x =
[[ -9   6 -14  -6 -13  -6   9]
 [  9  -1  -9   0 -19 -11  10]
 [  0 -19   5  21   0   5  -4]
 [-21 -10  21  10  25  18 -17]
 [ -1 -16   4  18   1   4  -4]
 [ -1 -20   6  22   1   5  -5]
 [-31  -7   9   8  17  14 -11]
 [  0 -20   5  21   1   5  -5]
 [  8   1 -14  -2 -33 -16  15]
 [-28  -3   2   6  11  13  -9]
 [  1   3 -14  -3 -26 -12  13]
 [-34  -8  10   9  19  15 -12]
 [-28  -4   4   7  11  12  -9]
 [ 12   0 -13  -1 -34 -17  15]
 [-25 -12  22  12  28  21 -19]
 [-28  -3   3   5  11  13  -9]]
Read off the top-left entry.
A: -9
The smallest entry in the last row -> -28
Read off the largest entry in the first row.
A: 9
The 2nd entry on the main diagonal is -1
The entry just left of the largest entry: 12
The 2nd entry on the diagonal from the top-right corner: -11
Read off the smallest entry in the last column.
A: -19
The smallest entry in the first column is -34
Read off the entry directly below -33.
A: 11
The last entry, reading row by row is -9
Read off the smallest entry in the first row.
A: -14
Read off the fifth entry in reading order.
A: -13
Read off the second largest entry.
A: 25
Read off the entry just right of -26.
A: -12
The entry just right of the largest entry is 21

Read these off the grid that follows. Indices start at 1.
1) Report the entry just right of 27.
2) Report the entry in row 1 and column 3.
3) Report the entry at row 1, column 2.
4) Report the entry in row 3 and column 1.
5) Report the top-left entry.
6) Report the entry directly above the smallest entry.
7) Report the entry at row 3, column 3.
[[ 12   7   0  13 -11   9   6  19  -9 -14]
 [ -3 -23   7  16 -17   7   8   1   0  -7]
 [-25   8   2 -20  11  -8 -16  10   6  10]
 [ 17   1 -11   1   3   9  20  14 -21  -9]
 [-12 -11   8  -4  16 -18 -14  -5  25  12]
 [ -6   0  -2  -8   5  10   5   4   6   4]
 [ 12   2  -5   8 -15   9  16   9   4  -9]
 [  4  11   5   1  19  -8 -10   6  -6  13]
 [ 23   8 -22   1 -12  11  18  27  -7  -6]
 [-33   2  11  -2  10 -12 -20   0   7  -1]]
1) -7
2) 0
3) 7
4) -25
5) 12
6) 23
7) 2

Read these off the grid that follows. Counting starts at 1.
1) What is the entry just right of -1.5?
2) What is the top-right entry?
3) What is the entry at row 1, column 1?
4) What is the entry at row 2, column 3?
5) What is the minimum?
6) What is the entry just left of the smallest entry?
7) What is the entry in row 3 and column 1?
8) What is the entry at row 1, column 2?
[[ 0.4  0.5  0.0 -0.4  0.8 -1.6  0.0]
 [-0.4 -0.3 -0.6  0.2 -0.3 -1.5  1.1]
 [-0.1 -0.7  1.0  0.7 -0.4  1.8  1.9]
 [-0.3 -1.0  0.7  0.1 -0.4  0.6  2.3]
 [ 1.0  1.7  0.3  0.2  1.5 -0.6 -1.3]
 [ 0.0 -0.7  1.1  0.4 -0.3  1.8  1.8]]
1) 1.1
2) 0.0
3) 0.4
4) -0.6
5) -1.6
6) 0.8
7) -0.1
8) 0.5
